Below is a small trained network, with its code and all its weights. Each question gives an input and a class and asks what happens when units are switched off, that is, made to give their printed mean instead of their output.

import numpy as np


def w(rows, s, z=0):
    codes = np.array(rows[::2]) - 128.0
    scale = np.full(codes.shape[1], s)
    scale[-1] = z or s
    return codes * scale


def f(y):
    return np.maximum(y, 0)


def log_softmax(a):
    a = a - a.max(-1, keepdims=True)
    return a - np.log(np.exp(a).sum(-1, keepdims=True))


def net(x, mask):
    res = np.array(x, float).reshape(1, 5) / 4 @ E
    y = f(res @ A[0][:, :-1].T + A[0][:, -1])
    res = res + np.where(mask, y, B[0][:, -1]) @ B[0][:, :-1]
    return log_softmax(res[-1] @ U[:, :-1].T + U[:, -1])


A, B = {}, {}
E = w([
[82,84,178,216],'x0',
[95,24,3,85],'x1',
[226,72,208,103],'x2',
[142,76,131,125],'x3',
[47,172,231,18],'x4',
],0.005)
A[0] = w([
[73,139,119,78,117],'neuron 0',
[131,64,12,129,254],'neuron 1',
[107,174,107,103,102],'neuron 2',
[132,138,214,112,112],'neuron 3',
[239,139,148,158,122],'neuron 4',
[149,114,180,84,161],'neuron 5',
[103,193,134,155,171],'neuron 6',
[158,105,121,87,180],'neuron 7',
[147,144,112,61,90],'neuron 8',
[177,148,132,165,66],'neuron 9',
],0.011,0.0027)
B[0] = w([
[143,143,137,165,178],'neuron 0',
[133,72,84,81,254],'neuron 1',
[149,151,148,156,157],'neuron 2',
[88,80,111,81,194],'neuron 3',
[247,160,101,186,181],'neuron 4',
[87,112,134,73,191],'neuron 5',
[97,176,201,143,171],'neuron 6',
[99,113,127,102,175],'neuron 7',
[109,141,154,130,167],'neuron 8',
[146,143,153,157,146],'neuron 9',
],0.014,0.0071)
U = w([
[54,121,158,93,130],'0',
[201,15,6,110,231],'1',
[194,254,175,235,2],'2',
],0.0077,0.00098)

Each question gives the input, the list of numbers given to net, and the class t.
The units are the neurons (one row each of A and B). Each row of codes is followed by its name. A weight is (code - 128) times the scale printed after its matrix; where a second scale follows, it is the last column's (A, B and U).
mask holds one flag per neuron, in row order. A switched-off neuron (its flag False) gives its mean, the last column of its row in B, instead of its output. The means were averaged over made-up inputs and are rounded, as every weight is.
A unit's drop is (log p(t) with every unit on - log p(t) with that unit switched off) / (log p(t) with every unit on - log p(t) with every unit switched off).
The circuit of an input: a set's keep is (log p(t) with only the set's units on - log p(t) with every unit switched off) / (log p(t) with every unit on - log p(t) with every unit switched off). Starting from all 10 units, units are removed one at a time, each time the one whose removal leaves the highest keep (on an exact tie, the one counted first), for as long as the keep stays at least 0.8.
circuit, biggest first: the units of the circuit, biggest drop first
k most important neurons: the k neurons with the biggest drops, biggest first
drop of u: that unit's drop, to one decimal
input [-2,-2,-4,-4,-4], class 2: circuit, biggest first : neuron 3; neuron 6
input [4,-1,-4,-4,5], class 2: circuit, biggest first : neuron 1; neuron 5
input [-4,-2,7,-5,-6], class 2: circuit, biggest first : neuron 4; neuron 1
input [4,-2,2,-1,-1], class 2: circuit, biggest first : neuron 1
input [2,-1,-1,-2,-2], class 2: circuit, biggest first : neuron 1; neuron 3
input [-6,-3,-3,-8,6], class 2: 2 most important neurons : neuron 1; neuron 2
input [6,-3,8,6,-6], class 2: circuit, biggest first : neuron 1; neuron 4
input [-1,-2,5,-8,-3], class 2: 2 most important neurons : neuron 1; neuron 4
input [-7,-4,3,-8,-1], class 2: drop of neuron 4 : 0.2
input [-8,-5,-6,-5,1], class 2: drop of neuron 8 : 0.0
input [6,-4,-2,1,-6], class 2: drop of neuron 1 : 0.1
